Here is a tiny trained network, its code and every weight. The questions are about switching its units off for an input and a class, where a switched-off unit gives its printed mean instead of its output.

import numpy as np


def w(rows, s, z=0):
    codes = np.array(rows[::2]) - 128.0
    scale = np.full(codes.shape[1], s)
    scale[-1] = z or s
    return codes * scale


def norm(h):
    return h / np.sqrt((h * h).mean(-1, keepdims=True) + 1e-5)


def f(y):
    return y / 2 * (1 + np.tanh(0.7978845608 * (y + 0.044715 * y**3)))


def log_softmax(a):
    a = a - a.max(-1, keepdims=True)
    return a - np.log(np.exp(a).sum(-1, keepdims=True))


def net(x, mask):
    res = np.array(x, float).reshape(1, 7) / 4 @ E
    u = 0
    for l in range(4):
        y = f(norm(res) @ A[l][:, :-1].T + A[l][:, -1])
        res = res + np.where(mask[u : u + 8], y, B[l][:, -1]) @ B[l][:, :-1]
        u += 8
    return log_softmax(norm(res)[-1] @ U[:, :-1].T + U[:, -1])


A, B = {}, {}
E = w([
[187,181,113,36,133,47,203,122,131],'x0',
[254,164,130,164,145,136,60,126,158],'x1',
[143,207,161,68,129,169,67,134,121],'x2',
[126,126,130,129,129,126,126,125,125],'x3',
[128,128,122,125,123,131,132,123,126],'x4',
[128,151,153,175,21,66,89,77,74],'x5',
[138,66,56,60,117,54,27,167,140],'x6',
],0.0033)
A[0] = w([
[116,98,11,219,52,111,160,115,156,188],'L0N1',
[152,190,131,81,86,252,109,148,173,154],'L0N2',
[70,184,210,136,93,177,141,141,139,5],'L0N3',
[27,131,78,65,129,139,171,114,26,93],'L0N4',
[172,182,109,89,173,34,191,126,168,176],'L0N5',
[8,130,89,67,106,146,159,138,110,178],'L0N6',
[187,25,71,171,103,113,214,126,178,90],'L0N7',
[144,180,109,160,80,103,107,55,16,176],'L0N8',
],0.0036,0.002)
B[0] = w([
[157,115,184,131,155,97,109,140,103,233],'L0N1',
[115,81,207,143,112,129,132,156,133,193],'L0N2',
[98,119,129,95,121,138,184,138,136,128],'L0N3',
[139,115,201,133,139,145,183,77,183,189],'L0N4',
[115,123,148,153,124,182,75,82,56,249],'L0N5',
[152,117,162,113,168,123,1,63,147,235],'L0N6',
[179,92,168,147,162,91,123,176,124,174],'L0N7',
[67,123,136,119,173,112,127,235,194,241],'L0N8',
],0.0061,0.0018)
A[1] = w([
[97,162,168,176,124,191,168,150,89,162],'L1N1',
[48,162,93,169,202,147,87,61,81,52],'L1N2',
[126,126,96,181,2,138,188,98,133,7],'L1N3',
[151,51,54,80,88,89,64,137,92,167],'L1N4',
[157,83,111,177,139,29,37,137,87,126],'L1N5',
[101,171,124,101,141,167,17,87,86,145],'L1N6',
[131,109,64,77,233,205,170,160,165,95],'L1N7',
[31,114,144,111,119,148,153,107,76,120],'L1N8',
],0.0042,0.0018)
B[1] = w([
[183,125,32,69,154,120,152,207,142,182],'L1N1',
[113,100,155,127,42,158,146,103,125,128],'L1N2',
[73,162,111,98,105,110,157,179,108,101],'L1N3',
[59,144,117,164,143,166,186,116,170,220],'L1N4',
[154,151,121,98,146,149,151,163,142,254],'L1N5',
[139,83,120,112,158,106,204,183,153,198],'L1N6',
[44,206,188,217,123,2,53,181,103,165],'L1N7',
[153,120,157,164,186,97,80,103,161,158],'L1N8',
],0.006,0.0032)
A[2] = w([
[116,46,29,87,66,41,37,134,112,142],'L2N1',
[60,78,94,74,148,79,78,185,211,143],'L2N2',
[221,137,110,122,127,176,163,199,143,104],'L2N3',
[140,157,202,193,82,177,254,121,115,108],'L2N4',
[169,170,104,30,170,68,199,42,69,216],'L2N5',
[94,112,187,138,251,118,113,232,123,245],'L2N6',
[178,83,156,111,158,152,100,40,146,45],'L2N7',
[48,174,128,146,84,77,123,164,174,47],'L2N8',
],0.0041,0.0012)
B[2] = w([
[84,131,129,117,216,146,207,134,102,144],'L2N1',
[162,177,119,118,118,166,191,134,149,198],'L2N2',
[102,131,149,135,113,117,129,64,198,166],'L2N3',
[112,108,23,71,206,121,161,169,192,147],'L2N4',
[130,142,88,207,54,204,83,108,84,166],'L2N5',
[151,138,87,125,2,82,160,97,114,255],'L2N6',
[141,193,82,175,115,118,155,123,165,129],'L2N7',
[146,173,192,208,106,86,166,119,130,138],'L2N8',
],0.0051,0.0058)
A[3] = w([
[104,181,58,142,243,134,107,166,145,169],'L3N1',
[198,206,105,202,208,136,6,217,187,141],'L3N2',
[206,144,124,133,107,118,137,78,235,159],'L3N3',
[149,24,125,163,184,58,146,120,72,252],'L3N4',
[112,197,238,32,82,195,125,188,141,50],'L3N5',
[123,191,189,233,162,94,156,156,159,154],'L3N6',
[117,205,143,125,97,29,133,146,114,181],'L3N7',
[86,3,109,149,60,224,99,204,151,206],'L3N8',
],0.0046,0.0012)
B[3] = w([
[2,106,147,94,104,149,222,190,97,134],'L3N1',
[79,89,182,70,146,137,154,83,84,207],'L3N2',
[98,139,109,179,114,131,118,75,196,254],'L3N3',
[200,148,128,60,100,149,81,150,175,169],'L3N4',
[180,70,92,130,132,79,91,171,134,191],'L3N5',
[64,147,162,95,144,68,95,139,104,205],'L3N6',
[86,134,129,187,180,119,94,128,66,215],'L3N7',
[154,206,94,137,141,138,117,99,54,219],'L3N8',
],0.0059,0.0033)
U = w([
[49,153,209,151,159,46,122,198,43,109],'0',
[130,159,115,162,102,123,140,103,154,254],'1',
[79,134,90,81,155,190,243,192,154,83],'2',
[142,159,108,172,105,120,126,91,154,162],'3',
[103,71,222,100,163,152,109,13,158,48],'4',
[168,158,95,157,108,211,106,94,2,76],'5',
[228,53,132,97,117,98,105,203,137,95],'6',
],0.0079,0.0037)

Each question gives the input, the list of numbers given to net, and the class t.
The units are the neurons (one row each of A and B). Each row of codes is followed by its name. A weight is (code - 128) times the scale printed after its matrix; where a second scale follows, it is the last column's (A, B and U).
mask holds one flag per neuron, layer by layer. A switched-off neuron (its flag False) gives its mean, the last column of its row in B, instead of its output. The means were averaged over made-up inputs and are rounded, as every weight is.
A unit's drop is (log p(t) with every unit on - log p(t) with that unit switched off) / (log p(t) with every unit on - log p(t) with every unit switched off).
The circuit of an input: a set's keep is (log p(t) with only the set's units on - log p(t) with every unit switched off) / (log p(t) with every unit on - log p(t) with every unit switched off). Starting from the 12 units with the biggest drops (on a tie, the unit counted first), units are removed one at a time, each time the one whose removal leaves the highest keep (on an exact tie, the one counted first), for as long as the keep stays at least 0.8.
units of the circuit, in order: the units of the circuit, biggest drop first
k most important neurons: the k neurons with the biggest drops, biggest first
top k neurons in layer l: the k neurons of layer l with the biggest drops, biggest first
input [-3,-2,7,6,3,-4,4], class 6: units of the circuit, in order : L3N5
input [-7,-3,-7,0,0,0,-7], class 2: 3 most important neurons : L2N4; L2N5; L0N5
input [0,8,-4,-7,3,-8,-6], class 0: units of the circuit, in order : L1N7; L3N6
input [2,-8,3,3,1,6,1], class 4: units of the circuit, in order : L0N4; L0N6
input [-7,1,-3,-1,-3,2,-7], class 2: units of the circuit, in order : L2N4; L1N1
input [-8,-4,-8,2,0,0,6], class 5: top 2 neurons in layer 2 : L2N4; L2N3
input [8,4,-1,1,-6,2,2], class 5: 2 most important neurons : L2N5; L0N5
input [4,3,3,6,-3,7,0], class 0: units of the circuit, in order : L0N8; L3N7
input [-8,-7,-1,6,2,-4,5], class 5: 2 most important neurons : L3N8; L2N3
input [-3,-7,-3,-1,-2,0,7], class 2: 3 most important neurons : L2N1; L2N2; L0N2
input [-7,-1,1,-3,-1,1,-4], class 5: units of the circuit, in order : L3N8; L1N7
input [8,-3,-8,-2,7,6,-5], class 5: 2 most important neurons : L2N5; L1N4
input [3,-8,-1,-5,-4,-5,6], class 4: 3 most important neurons : L0N6; L0N4; L1N1
input [3,3,-7,0,-6,3,-7], class 2: top 3 neurons in layer 2 : L2N4; L2N6; L2N8
input [-4,-7,8,5,-2,-2,3], class 6: most important neuron : L3N5
input [-7,-7,0,4,6,5,1], class 4: units of the circuit, in order : L0N4; L0N6; L1N7
input [-6,6,8,7,-7,-2,-4], class 6: 4 most important neurons : L3N5; L0N2; L1N4; L2N5
input [4,7,-3,1,7,6,8], class 2: units of the circuit, in order : L2N1; L2N6; L3N1; L1N4
input [3,-8,-7,-7,4,-2,0], class 4: units of the circuit, in order : L0N6; L0N4
input [5,4,5,3,4,1,-7], class 2: top 2 neurons in layer 0 : L0N6; L0N1
input [2,8,4,6,2,-1,-2], class 4: top neuron in layer 2 : L2N6
